Known rows, with every step that occurs:
fotu/kudapu/fofo/gutil/sobu/tugek: [  47  -92  -67 -197 -135  -19  166  -15  303 -144  -70   60 -352   30
  106 -167 -131   18  -33  -27 -137   95  -60 -151    4  128  151 -221
  103  -29  215   74   62   38   -6  -71 -200   90  381  -58 -202 -106
  171   92  126 -121   12  -62   50  148   65   30]
piver/kudapu/fofo/ramap: [ -67  -69   68 -137   41   17  -11  -94  180  -24   50  -29 -159   56
  107   43 -167   15 -103  -59  -22   64 -100 -309  -78   54   -7  -88
   26   75   62  -78  186   67  -52 -207  -40  104  154  -19 -139 -212
   31   73  175  -75   38   -2    4  -71  -36   74]
sobu/retef/kudapu/fofo/piver/kobogu/ramap/kuzev/fotu/gutil: [-199   -9 -293 -331 -120 -140   33 -128  123  -79   90  -29   24   53
  203  -50 -304  195   22   83   40  -90 -142 -119 -260   62   58 -179
  180  200  170  -51  391   83  174  113   23  158  287 -195 -102 -218
   67 -239  250 -198  -59 -129 -114 -312  107 -115]
sobu/kudapu/fofo/gutil/fotu: [-107  -97  -48   43  -40   27   47  -45  -30  -34  -57  -77 -304   60
  169  -31 -148  107  -30  -17  -85   56  -97 -248  -83  126   46  -77
   27  -89   79   -4   69   13  -70 -117 -101   36  202  -82  -94 -233
  120   90  113 -115   18  -18  -45   47  -43  -15]
kudapu/fofo/piver/kobogu/sobu/fotu/gutil: [  19  -24 -161 -259 -142  -75  -80 -201  111    6  -40   32 -240  -13
   90  114 -233  126   28  143  -85  -48  -95 -171  -43  100   64 -206
   86  -72  112  -70  182  -12  272   75 -113    0  331 -247  -57 -202
  239  -95  220 -226 -149  -43   52   24   38  -86]
piver/kudapu/fofo/gutil/sobu/tugek/kobogu/ramap/kuzev: [ -25  -70 -124 -245  -74  -39  196   39  709 -115  140  -39 -456   11
   37 -219 -174   50  -44   82  -45  112  -64 -257 -103  118  134 -365
   68   41  225  -11  300  201   84 -167  -96  146  411  -25 -274  -98
  232   79  463 -104  -41  -15  -70  116  -27    3]
sobu/kudapu/fofo/piver/kobogu: [  65   30 -100 -166  -25    3  -71 -160   78   -5  -81   90 -197   33
   78   51 -146   74   -6   87  -44   31 -100 -351 -191 -109   93  -53
  119  -69  122 -120   62  -52   80   60   -1   26  356 -115  -76 -208
  -11  -33  161 -169  -17  -64   17 -107  -30  139]
fofo/ramap/kuzev/gutil/retef/kobogu: [ -82 -135  -86  -59   57 -389   76  -36  263   46  102 -126   10   64
  -68 -171 -210  166 -116  -13  -42  -67 -118   -6   76   37   -5  -39
   46  241   82 -143  378  212   31    6 -128   36  281 -284  -69 -215
 -116  -41  189  -62  -42   24 -203 -151   25    2]
sobu/retef/kobogu/tugek/ramap/kuzev/fotu/gutil: [-271 -130 -197  -90  -26 -124  103   -2  224   33  250 -193  214   35
  -62 -268 -204  164   88   65   19 -170  -39  368  -77   42   89  -45
  128  142  162   39  395  203  167  228 -250   92  308  -84 -142   15
  106 -167  172  -20 -212  -52  -60  -74  251    8]
piver/kudapu/fofo/gutil/sobu/retef/kobogu/ramap/kuzev: [ -37 -186 -158 -236 -106 -247  117   19  492  -94  134    1 -147  128
  106 -109 -218  160  -78   97  -43   58 -164 -223 -161   54   90 -317
   75  197  144  -31  524  293  166 -151  -80  210  397 -110 -161 -238
    2   88  387 -212  -98   75  -92  -97  -40   21]
kuzev/tugek/kobogu/piver/retef/kudapu/fofo/ramap: [-193   35 -149 -208  -40 -136   70 -194  212   14  110  -17 -162   60
  109  -93 -200   55  -40    8   71  -16 -147 -237 -182   65  116 -221
   97   60  208 -132  179  253 -161  -83   21  175  464 -107 -138 -399
  124  -94  250   -2   46 -198 -101 -128  174  155]
sobu/kudapu/fofo/piver/retef/kobogu/tugek/ramap: [-124  -88  -21 -277   69 -126   23 -230  143   77   82   58  -67   53
   22 -113 -285  160   10  169  102  -95 -191 -144 -169  -47  267  -52
  131  -11  209  -23  268  214   18   36 -115  142  667  -85 -133 -193
  -26  -13  231 -131  -84 -154   83 -258  189  296]
fofo/piver/kobogu/sobu/fotu/kudapu: [  35   38 -150 -166   25 -189  -22 -111  194   15  -33  110 -200   26
  -67    3 -169  121   78   84  -77  -15   -6 -137  -18  193  -23  -97
  -57  -65  167  -80  244  -74  306   67  -26  -68  226 -255  -45  -76
  225 -243  202 -165 -153  -42  -22   85  103  -52]
piver/tugek/kobogu/sobu/retef/kudapu/fofo/kuzev/gutil/ramap: [  -7 -163 -128 -218   13 -309   70 -176  353 -108  114 -211 -227  -16
  155  -96 -259  193   45 -105   -6   19 -157 -246  -15 -115  -22 -363
  161   98  340  -20  502  418  -10  -83 -210  108  445   49 -159 -333
  109   -2  466 -150 -185 -128 -144   61  199  -21]
sobu/tugek/kobogu/piver/kudapu: [  57   38  -25 -107  100   93   99  -73  494  -48  131   25 -226  -56
 -104 -123  -40   36   88  -24  -15   -2  -33 -190  -82  104   49 -117
   40  -86  105  -75   85   68  -51   10  -41  -32  310 -124 -108  -77
  191 -211  164  -26  -88 -137   31  145  153  175]
retef/kobogu/piver/tugek/ramap/fofo/gutil: [ -48 -154 -152 -216   58 -225 -128 -133  364   36  242 -153 -152   98
  123 -260 -154  191 -150  140  -71   25 -138  -90  -80   54  284 -163
  300  -47  142 -151   80  283  -79    6 -297   97  542 -263 -113 -233
   20   40   67  -75 -129 -189    4  -44   50   -2]
sobu/retef/piver/tugek/kobogu: [ -34  -44 -159    0   18   -6   98 -173  321  -28  130  -90   -4    3
  -93  -48  -66   46   60  136  -61 -141  -43   27 -178  -25   57 -101
  134   87   73  -23  116  146   67  166  -16   45  210  -61  -95 -200
  141  -37  166  -63  -25 -154  131 -126  133  142]
ramap/fofo/piver/tugek/kobogu/sobu: [  15  -62 -152 -210  124 -193  -43 -162  450   26   60  -75 -364    6
   63  -40 -180   56   17  175  -59   22  -79 -148  -60   13   74 -174
  200  -31  165 -145    3   -9  105   43 -112  -64  358  -58 -148 -189
  163   15  306 -102 -130 -170   25  -15   33 -115]
gutil/retef/sobu/tugek/ramap/fofo: [-234 -100 -137  -96   27  -64  141  -52  228   97   98  -45 -332  -52
   36 -221 -242    8  -52   90  -94  -74 -129    7  167   15  207  -39
   44   42  108   56  305  111  -23 -105 -135   97  239  131 -245 -170
  119    5  174   -4   43 -171   81   98   71  199]
kuzev/gutil/sobu/tugek/kobogu/ramap/fofo: [   5 -142  -69 -105   24   62  133  -70  400  -35   82 -140 -399 -120
  -41 -232 -150  101   68  -52 -137  -10 -133 -151 -112   44  126 -202
  114  -18  131 -176   20  228  -28   34 -163   78  377  -52 -246 -203
  308   48  301  -95  -95 -146  118   39   64  -18]
sobu/retef/piver/tugek/kobogu/ramap/kuzev/gutil/fotu: [-141 -195 -193  -54  100 -130  151 -104  305  -62  234 -274 -123  -31
  -51 -220 -201  240   19   31  -33 -204 -132   38 -125  233   35 -172
  126  218   63 -137  260  202  135  160    9   37  147 -220  -97 -260
  193 -138  302  -72  -84  -86  -56 -197   76 -133]
gutil/retef/kudapu/fofo/kuzev/tugek/kobogu/sobu/fotu: [-170   18 -239   31 -119 -185  118  -25  299   32   80    9 -378   38
   44   43 -191   44   60  -14   67    9  -54 -175   82   14  -64 -281
  -57  -45  261  157  358  173  117 -142  -17   31  217   94 -169 -362
  136 -100  431  -39  -85 -107 -320  201  154   88]
kudapu/fofo/gutil/ramap/kuzev/fotu/sobu/retef/piver/tugek: [-290 -148 -306 -294 -194 -239  111 -162  146  -26  121 -232 -198  150
   59 -200 -319   39 -198  188  -39  -91  -79   76  -70  117  159 -224
  283  208  232  148  427  110  185  189 -144  192  253 -124 -144 -289
  123   -2  317 -140  105 -185  -47 -170   12  -92]
sobu/tugek/kobogu/piver/retef/kudapu/fofo/gutil: [ -72   41 -104 -203 -106  -97  150 -177  344  -88   15   34 -206   59
  129 -119 -142   47   23  152   33   10 -140 -249 -188    6  207 -258
  134  -44  199   14  200  296 -205  -65  -52  152  666 -180 -110 -219
  195 -112  199 -116   26 -282   38   25  208  105]
sobu/kudapu/fofo/piver/tugek/kobogu/ramap/kuzev: [ -31 -107 -220 -251   54  -49   42 -124  376   37  132  -81 -278  -31
   57 -199 -229  139  -45  126   93   27  -72 -244 -188   45  158 -203
  169   70  259 -120   73    2   91   19   31   69  296  -83 -184 -194
  -21  -50  426  -63  -51 -100  -91 -210  -14    7]
fotu/gutil/ramap/kuzev: [ -45  -81  -92 -219  -51 -105   22   45  138   27   87 -123  -73  -61
   87 -189 -196  108  -66  -51  -33   28  -22   69   89   77   78 -150
   77   52   72    0  253   41   29   -7 -131   56   41 -118   -1   25
   76    5  124  -33   -3   76  -89  -33  -10 -139]
retef/kudapu/fofo/kuzev: [  48   -5  -38 -150  -88 -107  -13   42   99  -95   22   36  -48   69
  215   64  -73  -15  -34 -101  100  101  -74 -203   -5  -84  -35 -149
   37  -19  112  127  172  105  -12 -126   12   55  104   96  -36 -154
  -23  -24   76  -34   30    1 -200  -45   37  -26]
gutil/retef/kudapu/fofo/ramap/kuzev/tugek/kobogu/sobu: [-216  -17 -312 -155  -96 -288  154   13  433    6  113  -43 -359   90
  129 -119 -262   13  -71   36   21   22  -73 -205   51   86  -56 -329
   44  130  336  -54  407  118  -20 -207    0  115  287  -23 -261 -342
   69  -32  486   50    5  -83 -329   36   31   79]
gutil/retef/kudapu/fofo/kuzev/fotu/sobu/tugek/kobogu/piver: [-203   15 -290 -101 -132 -216  197 -159  388    4  115   10 -329  -13
  -17 -121 -234   -2   14  -53  101  -41 -115  -87  -25   51   15 -157
   58   10  268  157  388  112   23   80  -58   62  361   48 -170 -351
  171 -349  311  -31  -24 -300 -238    9  227  109]
kudapu/fofo/gutil/kuzev: [ -23 -134  -45 -110 -248 -111   44   33   70  -55  -19  -52 -157  120
  153  -70  -40  -25  -85   79   40  125  -96  -47  -50  -52   87 -122
  123   23  -15  110   94   55  -74 -103  -45   91  290    8  -98   16
  -96  160   32  -46   35   22  -40   15  -90 -245]
kobogu/tugek/ramap/kuzev/fotu/kudapu/fofo/gutil: [-300 -180 -176 -128  -78 -125   56   43  167  -32   64 -136 -132  126
  143 -310 -223   30  -55   60   70   75  -27  126  -36   96  146  -64
  148   59  243  103  231   13   -1   26 -205  137  380  -32 -212   94
    6  -30  214  -18  -38 -118 -142   67   91 -198]
sobu/fotu/gutil/tugek/ramap/kuzev/fofo/piver/retef: [-205  -16  -71 -244   61  -53   93  -64   42  129   92 -147  -53  -47
   70 -174 -276  241    7  111   70  -27 -112  112   24   46  251  -67
   49  -59   50   87  285   83  218   99   -5   72  458 -173  -70  -41
   52 -223  188 -233  -27 -126 -122 -123  178 -337]
retef/kobogu/tugek/ramap/kuzev/piver/kudapu/fofo/gutil/sobu: [ -34 -169 -110 -413  -29 -210   82   63  564 -154  150  -36 -305  147
   82 -194 -220   66 -159   58   -3  109 -127  -63  -56   11  139 -228
  177   14  182  -20  423  295  118   12 -282  155  623 -125 -170 -179
   57   47  219 -149  -46   -1 -190   88  -17  -36]
ramap/kuzev/fotu/kudapu: [-145  -15 -153    2   29 -121   67  108  120   10  -30  -38  -29   54
   25 -148 -118  -20   20  -52   27   79   20  248  -17   49  -49   53
   -5   93  119   23  147 -206  165  138   -5    1  -77  -66  -38   49
   72 -244   67  -18   -9    1 -241   68   50 -223]
retef/kudapu/fofo/ramap: [ -56   -9  -18 -197  -58  -31   32  -58   37  -52   48  -12  -94   79
  189   21 -150   -1 -101  -78   15   36  -91 -307  -87   75  -39 -161
   30   46  147  -43  143  154 -128 -191  -15  146  132  -50 -130 -244
   57   -8   82  -17   93  -57  -47 -171   26  106]
kobogu/piver/tugek/ramap/kuzev/fotu/sobu/retef/kudapu/fofo/gutil: [-259  -86 -388 -236 -103 -275   75 -106  185  -99  188 -168  -98  145
  204 -244 -269  120  -94   83   76  -20  -84   63  -57  147  116 -243
  257  156  364   79  473  227    2  105 -106  178  374 -110 -159 -241
   58 -312  234 -104  -16 -249 -185  -55  130 -120]
fotu/kudapu/fofo/piver/retef/kobogu/ramap/kuzev/gutil/sobu: [  16 -206 -129 -428   20 -443   77 -133  325  -43  -61   98 -182   26
  132 -160 -368  216  -62   23   50   31 -288  -59  -82   65  181 -184
  122  243  187 -154  383  122  197   80  -42  156  535 -296  -64 -260
  -12 -119  280 -272  -89   11 -142 -302   74 -139]
gutil/retef/kudapu/fofo/piver: [ -59    2  -64 -192  -12 -152   62 -143   25  -43  -72  175 -229   53
  220  139 -236   60  -64   22   83  -13 -170 -333    1   29   22  -92
   80   72   76   75  166   38 -124 -120   67   64  246  -70  -31 -257
 -194 -100   66 -158  108 -159  -77 -271   50  130]
kudapu/fofo/ramap/kuzev/piver/tugek: [ -89 -154 -125 -308   -9  -90   42  -57  145  -36  129 -209 -142   77
   72 -145 -166   24 -260   78    9   33  -48  -43  -86    1   88 -126
  189  151   75  -96  102   34   82   48  -54   99  124  -81  -72 -284
  -38    2  168   12  121  -64 -156  -65 -110 -215]
ramap/fofo/gutil/tugek: [ -64  -89   67  -72  -73  -34   15   40  133  -14   20 -130 -214  130
   38 -120  -41   45  -75   30  -71   65  -30 -179  -24   21  134 -125
  195  -52   -1   44  -44  120  -72  -63 -186   44  413  -38 -156  -84
   19  186   81 -107   -9 -137   40    6  -59 -261]
fofo/gutil/tugek/kobogu/ramap/kuzev/piver/kudapu: [-112  -87  -66 -224    7  -84  130   58  512  -92  159 -136 -213   78
 -111 -268  -64  111  -81   30   57   89   12 -149 -121   99   49 -137
   92   44   73  -42  280  191   15  -38  -71   96  463 -153 -185  -77
   61  -17  287  -88  -50 -103 -175   39  -43 -325]
ramap/kuzev/fofo/piver: [  23  -10 -160 -246   55  -93   -7   54   43   21  -27  -23  -15   17
  167  -63  -86   29  -50  114   60   76  -62  -77   -9  -45   59   13
   59  -34   24  -11   -1 -192  132   83  139  -60  162 -130    3   18
 -195  -84  107  -86   69  -19 -202 -130    0 -196]
kobogu/ramap/fofo/piver/tugek: [ -55 -111  -30 -297  134  -64  -72 -141  147   27  164  -85 -183   -2
   76 -112 -175  156 -107   97   20  -57  -90 -201  -99  160  203 -112
  234   80   53  -95 -118   23   45  -12  -27   19  179  -72  -88 -174
  -57   99  163  -64  -11 -183   83 -283  -29 -100]
ramap/kuzev/fotu/kudapu/fofo/piver: [-141  -93 -197 -209  -21 -140   30  -47   54    8  -99   41 -175   93
  167  -59 -246  -13  -49   57   78   94  -85   10  -69   47   21   26
   98   93  119   35   96 -288  144  133   36   26  100 -123  -70  -65
  -42 -261  114 -119   36  -49 -195 -136   43 -224]
ramap/kuzev/gutil/sobu/retef: [  69 -140 -121  -33  -12 -178  139   67  114 -105  -20 -102  -13    6
    0  -91 -109  107   73  -61  -81    2  -61  109   38  -20  -31 -125
   45  171   49  -36  301  144  130  134  -26    0  124  -42   -6  -65
    8  -82  161 -149  -27   97  -86   27   15 -180]

Rows:
[-272 -111 -317  -32  -65 -279  132 -122  534   -9   -4  -90 -341  109
  101 -180 -305   20  -98  148  -30   37 -113  112 -106   16  139 -117
  222  176  218   53  256  -46  100  144 -146  120  399 -198 -180 -263
   69  -55  290 -153   53 -236 -214  -40   52 -129]
ramap/kuzev/fotu/kudapu/fofo/gutil/retef/piver/tugek/kobogu
[-107 -137 -255 -115   19 -227  133 -141  418   28   12  -88 -335  -71
  -11 -140 -227   28  -59  -22    2   50 -114   -6    8 -207  105  -45
   79   86  200   21  346   98  147   82 -163   38  377  175 -170 -460
   17   48  336  -85   15 -135 -225  139   54   64]
gutil/retef/sobu/kudapu/fofo/kuzev/piver/tugek/kobogu
[-114 -178 -241  -60  -37 -199   97  -72  318   22   83  -83 -106  -46
  -45 -196 -202  117  -17   72   32  -95 -127    7  -28   81   59  -73
   68  175   46  -99  311  113  -11   78   65   84  251 -265  -81 -165
  -14  -47  277  -62   26 -105  -92 -224   -2  -64]
tugek/kobogu/ramap/kuzev/gutil/retef/piver
[-146 -145 -143 -109  -65 -107   -1  -72  358   99  159 -231 -184  -22
  -22 -203 -162  105   64 -118   -5   66  -78   63 -107   10  107  -91
  199  -91   13   -3   70   54   98  186 -258  -11  436  -23 -133 -211
  216 -106  173  -84 -161 -175 -145  -13  138 -402]
ramap/fofo/kuzev/fotu/gutil/tugek/kobogu/piver
[ -43  -84 -143 -368  -13 -168  -24   16  403   -9  221  -34 -161  159
   70 -158 -180   67 -186  -27   37   37 -115 -241  -42  158   78 -237
  173  110  180 -154  195   64   80  -50  -64   76  321 -261 -143 -345
  -55  -91  239   13  -42   31 -271  -61    3  119]
retef/kobogu/piver/kudapu/fofo/ramap/kuzev/tugek
[  -5 -213 -167 -302 -259 -181   94  -16  325 -157   21   10 -147  192
  174   -5 -162    9   10  148  -32   53 -166 -125  -79   88   26 -243
  155   77   68  128  484   54   66 -114   22  111  434 -122 -150 -162
   60  140  205 -170   23  -16   29    4  -24 -153]
kobogu/sobu/retef/piver/kudapu/fofo/gutil/kuzev
[-197  -65 -163 -196 -115  -69  169 -138   81  -76   54  -97  -73   19
  185    7 -309  106   38 -168 -119  -25 -134  -26 -158  142  -42 -197
   56  153  187  -11  353  220   58    1 -178  192  175  -15 -167 -383
  273  -56  122 -175   34  -65  -22 -181  173   21]
kuzev/fotu/gutil/sobu/retef/kudapu/fofo/ramap
[ -28 -134   -4  -77   67 -163 -143  -11  263  -41  171 -219  -65   18
    8 -204 -121  149   20  -47  -33   -8  -93  -77  -23 -154  156  -63
  211  -32   82  -86  226  292   37   76 -261   -2  541   46 -136  -22
   42  121  233  -58 -171  -99  -43   79   47 -161]
piver/kobogu/tugek/ramap/fofo/kuzev/gutil
[ -81 -350 -169  -66  226 -346  -32 -165  333  -13  257 -242 -138   14
  124 -312 -310  396    9 -159  -91  -47 -278  -53  -49  115  141  -91
  214   72  129 -160  390  264   19   76 -276    5  477 -210  -99 -403
   93 -250  172 -154 -283 -127 -130  -48  237 -161]
sobu/retef/kobogu/piver/tugek/ramap/fofo/kuzev/gutil/fotu/kudapu
[-152 -235 -162 -235  -88 -219  107  -10  495 -122  218 -124 -151  182
  -39 -291 -205  102  -29   88  -12  -22 -176    9 -148  -13  112  -78
  248   62  133   48  615  334  -51   61 -241  122  800  -82 -285 -176
   96  -21  216 -152 -126 -184   49   17   95 -133]
fotu/sobu/retef/kobogu/tugek/ramap/fofo/gutil/kuzev/piver/kudapu
[ -56 -167 -277 -307  -12 -106   91  -80  378   27   63 -192 -475  -33
   68 -225 -270   62 -102   79  -34  124  -77 -117 -111 -117   71 -272
  151  -41  305 -146  327   45  109   51 -135  125  300  -60 -136 -342
  174  -46  467  -61  -33 -106 -204  181  -61  -88]
gutil/ramap/kuzev/piver/tugek/kobogu/sobu/kudapu/fofo
[-206 -134 -135 -194    0   51  198  -32  472 -125  152 -143 -484   36
   56 -221 -194  104 -109  111  -17   33 -113 -280 -179  183   76 -180
   59    1   72  -52  274  103   -7 -112  -37  105  341 -164 -209 -244
  264  -94  350  -75   -2 -114 -131  121  -23 -162]
sobu/tugek/kobogu/ramap/kuzev/piver/kudapu/fofo/gutil/fotu
[-245 -160  -51  -55    2 -165  105 -136  341 -102  192  -68 -242  121
   34 -109 -264  177  -27   29  -27 -143 -188 -199  -59  194   56 -166
   93   81  207   53  554  355  -12 -102 -262  128  594  -30 -271 -237
  162  -42  320 -158 -222 -106   59  -26  150  201]
piver/kudapu/fofo/gutil/fotu/sobu/retef/kobogu/tugek/ramap
[ -36  -51 -163 -289   -2  -55  -28  -37  237    2  124  -23 -187   56
   50 -189 -227  111  -27  140   56   -5  -60 -228 -124  -30  187 -140
  170  -41  227  -66  251   55  117   66  -58   59  500  -54 -161  -23
  -47  -70  322  -62  -54  -64  -61  -95   -8   84]
sobu/kudapu/fofo/piver/kobogu/tugek/ramap/kuzev
[-139   11 -139  -46   75 -253  130   54  235 -191  194 -162 -112   42
  -10 -207 -215  211   81 -133   -7 -196  -94    7   32  171  -70 -194
   78  145  266  -59  618  368   86  128 -121   19  395  -70 -153  -85
  231 -349  281  -89 -183  -87 -156   24  142  -37]
piver/kobogu/tugek/ramap/kuzev/gutil/fotu/sobu/retef/kudapu
[-150 -203 -203 -164  -91   -2  106  -36   27   32   14 -105 -187   77
   42 -150 -252   20 -152   25  -10   82  -55  -98 -114  109   -4  -46
  -30   48   72  -42  274  -58   88   12   17  119   81 -228  -97 -273
  128 -255  187  -73  116  -35 -123   -2   -2 -243]
sobu/fotu/kudapu/fofo/ramap/kuzev/piver
[-113 -154 -252 -251   19 -336  241  -87  470   47  153 -167 -217  -68
 -145 -397 -250   82  -42   -6  -52  -98  -83    3  174  223   94 -133
   32  207  184 -135  402  194   30   61 -136  -10  430 -209 -206 -208
  101 -162  327   28    4  -99 -109   36  153   69]
fofo/ramap/kuzev/gutil/retef/sobu/tugek/kobogu/piver
[ -55  -11  -44 -305  147  -32   91   35  465   24  141  -61 -231  -24
   16 -175 -128  134  -12    3  120   83  -88 -296 -113   49   64 -129
   54  -10   98  -73  138   -5  141  -44   94   31  443  -89 -204  -43
 -101 -107  377 -136  -90 -110 -223 -167   40 -206]
gutil/tugek/kobogu/ramap/kuzev/fofo/piver/kudapu
